Here is a tiny trained network, its code and every weight. The questions are about switching its units off for an input and a target symbol, where a switched-off unit gives its printed mean instead of its output.

import numpy as np


def w(rows, s, z=0):
    codes = np.array(rows[::2]) - 128.0
    scale = np.full(codes.shape[1], s)
    scale[-1] = z or s
    return codes * scale


def f(y):
    return np.maximum(y, 0)


def softmax(a):
    e = np.exp(a - a.max(-1, keepdims=True))
    return e / e.sum(-1, keepdims=True)


def log_softmax(a):
    a = a - a.max(-1, keepdims=True)
    return a - np.log(np.exp(a).sum(-1, keepdims=True))


def net(x, mask):
    ids = ['αβγδζηλμπσφ'.index(c) for c in x.split()]
    T = len(ids)
    res = E[ids] + P[:T]
    u = 0
    for l in range(3):
        r = res
        for j in range(2):
            rows = slice(2 * j, 2 * j + 2)
            q, k, v = (r @ M[l][rows].T for M in (Q, K, V))
            z = softmax(np.where(np.tri(T) > 0, q @ k.T / 2**0.5, -1e9)) @ v
            o = O[l][rows]
            res = res + np.where(mask[u + j], z, o[:, -1]) @ o[:, :-1]
        u += 2
        y = f(res @ A[l][:, :-1].T + A[l][:, -1])
        res = res + np.where(mask[u : u + 4], y, B[l][:, -1]) @ B[l][:, :-1]
        u += 4
    return log_softmax(res[-1] @ U[:, :-1].T + U[:, -1])


Q, K, V, O, A, B = {}, {}, {}, {}, {}, {}
E = w([
[151,58,182],'α',
[138,9,124],'β',
[74,172,122],'γ',
[143,128,159],'δ',
[140,20,152],'ζ',
[145,202,148],'η',
[51,135,119],'λ',
[127,114,9],'μ',
[137,112,132],'π',
[125,105,32],'σ',
[135,134,127],'φ',
],0.014)
P = w([
[96,110,157],'0',
[254,171,124],'1',
[90,104,167],'2',
[194,123,73],'3',
[86,106,162],'4',
[167,107,55],'5',
[81,103,164],'6',
],0.009)
Q[0] = w([
[110,32,207],'0.h0',
[58,180,140],'0.h0',
[83,118,254],'0.h1',
[185,59,119],'0.h1',
],0.022)
K[0] = w([
[190,2,178],'0.h0',
[35,153,169],'0.h0',
[91,123,248],'0.h1',
[203,26,146],'0.h1',
],0.018)
V[0] = w([
[110,122,170],'0.h0',
[130,148,211],'0.h0',
[184,37,4],'0.h1',
[139,122,110],'0.h1',
],0.0036)
O[0] = w([
[74,96,156,198],'0.h0',
[69,120,118,167],'0.h0',
[1,239,147,254],'0.h1',
[101,161,130,132],'0.h1',
],0.0026,0.00039)
A[0] = w([
[255,90,119,96],'0.n0',
[219,97,15,3],'0.n1',
[190,161,10,130],'0.n2',
[145,125,127,29],'0.n3',
],0.0086,0.0045)
B[0] = w([
[179,152,77,201],'0.n0',
[173,247,204,171],'0.n1',
[100,31,124,251],'0.n2',
[92,126,92,128],'0.n3',
],0.014,0.0027)
Q[1] = w([
[130,129,227],'1.h0',
[127,82,204],'1.h0',
[137,4,181],'1.h1',
[203,61,101],'1.h1',
],0.016)
K[1] = w([
[142,137,243],'1.h0',
[139,99,219],'1.h0',
[71,71,252],'1.h1',
[181,96,219],'1.h1',
],0.015)
V[1] = w([
[91,142,108],'1.h0',
[13,205,2],'1.h0',
[62,150,212],'1.h1',
[152,144,99],'1.h1',
],0.0058)
O[1] = w([
[156,154,96,110],'1.h0',
[188,229,3,1],'1.h0',
[189,156,75,160],'1.h1',
[90,124,143,61],'1.h1',
],0.0064,0.00092)
A[1] = w([
[75,199,188,252],'1.n0',
[130,120,123,15],'1.n1',
[150,104,41,200],'1.n2',
[250,100,48,156],'1.n3',
],0.011,0.0029)
B[1] = w([
[181,218,46,220],'1.n0',
[120,163,142,128],'1.n1',
[102,90,204,243],'1.n2',
[69,83,9,254],'1.n3',
],0.015,0.0044)
Q[2] = w([
[113,138,101],'2.h0',
[46,155,5],'2.h0',
[130,162,95],'2.h1',
[80,126,140],'2.h1',
],0.027)
K[2] = w([
[140,136,101],'2.h0',
[75,175,252],'2.h0',
[104,160,115],'2.h1',
[91,113,125],'2.h1',
],0.023)
V[2] = w([
[81,147,171],'2.h0',
[133,101,90],'2.h0',
[151,109,107],'2.h1',
[5,253,242],'2.h1',
],0.008)
O[2] = w([
[166,152,74,115],'2.h0',
[83,137,161,157],'2.h0',
[154,129,97,149],'2.h1',
[2,127,250,2],'2.h1',
],0.0089,0.0056)
A[2] = w([
[228,186,253,143],'2.n0',
[113,209,142,220],'2.n1',
[153,236,162,3],'2.n2',
[18,137,49,111],'2.n3',
],0.014,0.0056)
B[2] = w([
[217,163,185,147],'2.n0',
[120,146,36,186],'2.n1',
[141,5,148,158],'2.n2',
[97,172,207,251],'2.n3',
],0.024,0.013)
U = w([
[155,148,65,169],'α',
[174,77,90,98],'β',
[75,107,182,152],'γ',
[131,105,118,208],'δ',
[47,62,31,132],'ζ',
[159,84,188,166],'η',
[85,130,181,85],'λ',
[105,254,67,2],'μ',
[89,6,153,157],'π',
[193,232,121,70],'σ',
[101,34,133,168],'φ',
],0.0097,0.0079)

Each question gives the input, a string of symbols that net reads in full, and the target symbol t.
The units are the heads (2 rows each of Q, K, V and O) and the neurons (one row each of A and B). Each row of codes is followed by its name. A weight is (code - 128) times the scale printed after its matrix; where a second scale follows, it is the last column's (O, A, B and U).
mask holds one flag per unit, layer by layer, with each layer's heads first. A switched-off unit (its flag False) gives its mean, the last column of its rows in O or B, instead of its output. The means were averaged over made-up inputs and are rounded, as every weight is.
A unit's drop is (log p(t) with every unit on - log p(t) with that unit switched off) / (log p(t) with every unit on - log p(t) with every unit switched off).
The circuit of an input: a set's keep is (log p(t) with only the set's units on - log p(t) with every unit switched off) / (log p(t) with every unit on - log p(t) with every unit switched off). Starting from the 12 units with the biggest drops (on a tie, the unit counted first), units are removed one at a time, each time the one whose removal leaves the highest keep (on an exact tie, the one counted first), for as long as the keep stays at least 0.8.
units of the circuit, in order: the units of the circuit, biggest drop first
top k neurons in layer l: the k neurons of layer l with the biggest drops, biggest first
heads that matter: for each layer, one digit per head in row order, 1 if its drop is at least 0.15 and else 0, layers parted by /
input η σ λ γ γ φ, target γ: heads that matter	00 / 11 / 00
input γ λ ζ λ γ π, target λ: units of the circuit, in order	[1.n3; 2.n3]
input δ γ γ α, target γ: units of the circuit, in order	[1.n3; 2.n3; 0.n0]
input σ σ γ, target ζ: top 2 neurons in layer 2	[2.n2; 2.n1]
input λ φ γ λ η φ δ, target σ: heads that matter	01 / 00 / 00
input λ σ γ γ α γ, target γ: units of the circuit, in order	[2.n1; 2.n3]
input α γ γ γ, target γ: heads that matter	00 / 10 / 00
input δ λ γ λ γ π, target λ: heads that matter	00 / 00 / 00
input σ γ α φ γ μ σ, target γ: units of the circuit, in order	[2.n3]
input γ μ π α δ λ, target α: units of the circuit, in order	[1.n3; 2.h1]
input σ γ γ η, target γ: heads that matter	00 / 00 / 00
input η λ δ λ α η, target λ: top 2 neurons in layer 2	[2.n3; 2.n1]
input φ γ γ γ π λ σ, target γ: units of the circuit, in order	[2.n3; 1.h0; 1.n3]
input γ λ γ γ, target λ: units of the circuit, in order	[2.n3; 1.h0; 2.n1; 1.n3]
input β γ α γ α λ, target γ: heads that matter	00 / 10 / 00
input λ γ α α, target γ: units of the circuit, in order	[2.n3; 1.n3; 0.n0]
input γ η α γ γ η, target γ: units of the circuit, in order	[1.n3; 2.n3; 2.n1; 1.h0]
input γ γ γ γ γ λ, target γ: units of the circuit, in order	[2.n3; 2.n1]
input β γ α, target η: units of the circuit, in order	[1.n3; 2.n0]
input π λ λ λ γ ζ, target λ: top 2 neurons in layer 0	[0.n1; 0.n0]
input γ γ σ μ, target γ: top 2 neurons in layer 0	[0.n2; 0.n0]
